Below is a small trained network, with its code and all its weights. Each question gives an input and a class and asks what happens when units are switched off, that is, made to give their printed mean instead of their output.

import numpy as np


def w(rows, s, z=0):
    codes = np.array(rows[::2]) - 128.0
    scale = np.full(codes.shape[1], s)
    scale[-1] = z or s
    return codes * scale


def f(y):
    return np.maximum(y, 0)


def log_softmax(a):
    a = a - a.max(-1, keepdims=True)
    return a - np.log(np.exp(a).sum(-1, keepdims=True))


def net(x, mask):
    res = np.array(x, float).reshape(1, 8) / 4 @ E
    y = f(res @ A[0][:, :-1].T + A[0][:, -1])
    res = res + np.where(mask, y, B[0][:, -1]) @ B[0][:, :-1]
    return log_softmax(res[-1] @ U[:, :-1].T + U[:, -1])


A, B = {}, {}
E = w([
[124,127,127,130,125],'x0',
[167,200,188,108,217],'x1',
[126,127,126,129,129],'x2',
[129,131,127,126,130],'x3',
[129,130,132,127,128],'x4',
[176,208,47,200,101],'x5',
[139,154,213,149,2],'x6',
[192,56,159,230,185],'x7',
],0.009)
A[0] = w([
[177,55,133,199,142,4],'neuron 0',
[150,160,183,142,107,40],'neuron 1',
[124,126,236,50,192,105],'neuron 2',
[191,200,216,137,81,72],'neuron 3',
[142,178,204,124,84,161],'neuron 4',
[201,140,205,184,197,130],'neuron 5',
[219,241,103,178,157,110],'neuron 6',
[183,254,99,175,165,106],'neuron 7',
[94,187,34,184,105,65],'neuron 8',
[94,172,171,125,38,66],'neuron 9',
[112,84,156,163,41,93],'neuron 10',
[58,172,62,49,86,47],'neuron 11',
[138,143,208,126,103,80],'neuron 12',
[122,124,52,64,217,99],'neuron 13',
[78,74,165,78,172,67],'neuron 14',
[127,216,132,46,140,86],'neuron 15',
[101,136,42,95,210,80],'neuron 16',
[66,56,238,58,185,102],'neuron 17',
[181,46,149,246,158,118],'neuron 18',
],0.0085,0.0033)
B[0] = w([
[88,193,218,111,110,188],'neuron 0',
[145,118,105,157,177,158],'neuron 1',
[183,123,85,84,70,228],'neuron 2',
[138,88,119,180,194,206],'neuron 3',
[126,81,65,189,177,207],'neuron 4',
[56,230,142,92,148,225],'neuron 5',
[174,90,115,76,66,231],'neuron 6',
[205,103,118,68,69,226],'neuron 7',
[191,98,146,95,67,205],'neuron 8',
[154,122,140,181,185,206],'neuron 9',
[141,90,78,172,196,202],'neuron 10',
[51,194,254,133,143,216],'neuron 11',
[154,103,102,178,158,177],'neuron 12',
[153,100,129,203,178,213],'neuron 13',
[178,108,125,114,85,194],'neuron 14',
[22,209,214,132,144,200],'neuron 15',
[163,93,152,205,174,206],'neuron 16',
[179,90,125,86,49,254],'neuron 17',
[24,175,191,111,88,244],'neuron 18',
],0.0078,0.0081)
U = w([
[39,220,177,124,130,72],'0',
[198,113,91,88,32,67],'1',
[144,114,82,199,254,78],'2',
[112,159,89,113,132,254],'3',
],0.011,0.0089)

Each question gives the input, the list of numbers given to net, and the class t.
The units are the neurons (one row each of A and B). Each row of codes is followed by its name. A weight is (code - 128) times the scale printed after its matrix; where a second scale follows, it is the last column's (A, B and U).
mask holds one flag per neuron, in row order. A switched-off neuron (its flag False) gives its mean, the last column of its row in B, instead of its output. The means were averaged over made-up inputs and are rounded, as every weight is.
A unit's drop is (log p(t) with every unit on - log p(t) with that unit switched off) / (log p(t) with every unit on - log p(t) with every unit switched off).
The circuit of an input: a set's keep is (log p(t) with only the set's units on - log p(t) with every unit switched off) / (log p(t) with every unit on - log p(t) with every unit switched off). Starting from the 12 units with the biggest drops (on a tie, the unit counted first), units are removed one at a time, each time the one whose removal leaves the highest keep (on an exact tie, the one counted first), for as long as the keep stays at least 0.8.
units of the circuit, in order: the units of the circuit, biggest drop first
most important unit: the unit with the biggest drop
k most important neurons: the k neurons with the biggest drops, biggest first
drop when u is switched off: that unit's drop, to one decimal
input [6,7,-4,0,0,-5,7,6], class 2: most important unit => neuron 3
input [1,-1,7,0,4,3,2,5], class 0: units of the circuit, in order => [neuron 18; neuron 0]
input [0,3,8,-3,-3,0,-7,-6], class 2: 2 most important neurons => [neuron 13; neuron 16]
input [-8,2,2,3,-5,7,7,7], class 0: 2 most important neurons => [neuron 18; neuron 5]
input [-5,8,3,8,-1,-6,-7,8], class 0: 3 most important neurons => [neuron 5; neuron 18; neuron 0]
input [6,2,8,-6,-6,-5,4,8], class 0: 2 most important neurons => [neuron 18; neuron 5]
input [-4,4,-5,-1,8,2,5,-3], class 2: units of the circuit, in order => [neuron 3; neuron 4; neuron 18]
input [-6,-8,3,5,-2,-6,6,7], class 3: 3 most important neurons => [neuron 10; neuron 11; neuron 15]
input [-3,3,0,8,2,0,-7,-5], class 2: 3 most important neurons => [neuron 13; neuron 16; neuron 18]
input [-7,4,-3,-6,-4,5,6,-3], class 2: units of the circuit, in order => [neuron 3; neuron 4]
input [4,2,4,6,5,-8,3,7], class 1: 3 most important neurons => [neuron 17; neuron 2; neuron 11]
input [-8,-7,-4,-1,-2,-4,3,7], class 0: 2 most important neurons => [neuron 18; neuron 0]
input [-2,-4,2,-8,1,-7,-7,0], class 1: 2 most important neurons => [neuron 17; neuron 14]
input [-6,4,0,7,4,5,2,-1], class 1: most important unit => neuron 7
input [-1,-8,-5,2,2,0,6,-6], class 3: 3 most important neurons => [neuron 10; neuron 18; neuron 15]
input [3,-4,-4,-6,2,-3,-7,-1], class 2: 2 most important neurons => [neuron 13; neuron 16]
input [4,6,-2,2,3,-8,5,7], class 1: 2 most important neurons => [neuron 17; neuron 2]
input [5,-1,-2,3,3,-7,0,7], class 0: drop when neuron 7 is switched off => 0.4
input [-6,5,0,4,-7,-2,-7,-5], class 2: drop when neuron 5 is switched off => 0.2
input [-8,-7,-8,0,7,8,-6,-3], class 1: units of the circuit, in order => [neuron 8]
input [1,-3,-2,7,-3,5,-1,-5], class 0: drop when neuron 4 is switched off => 0.1
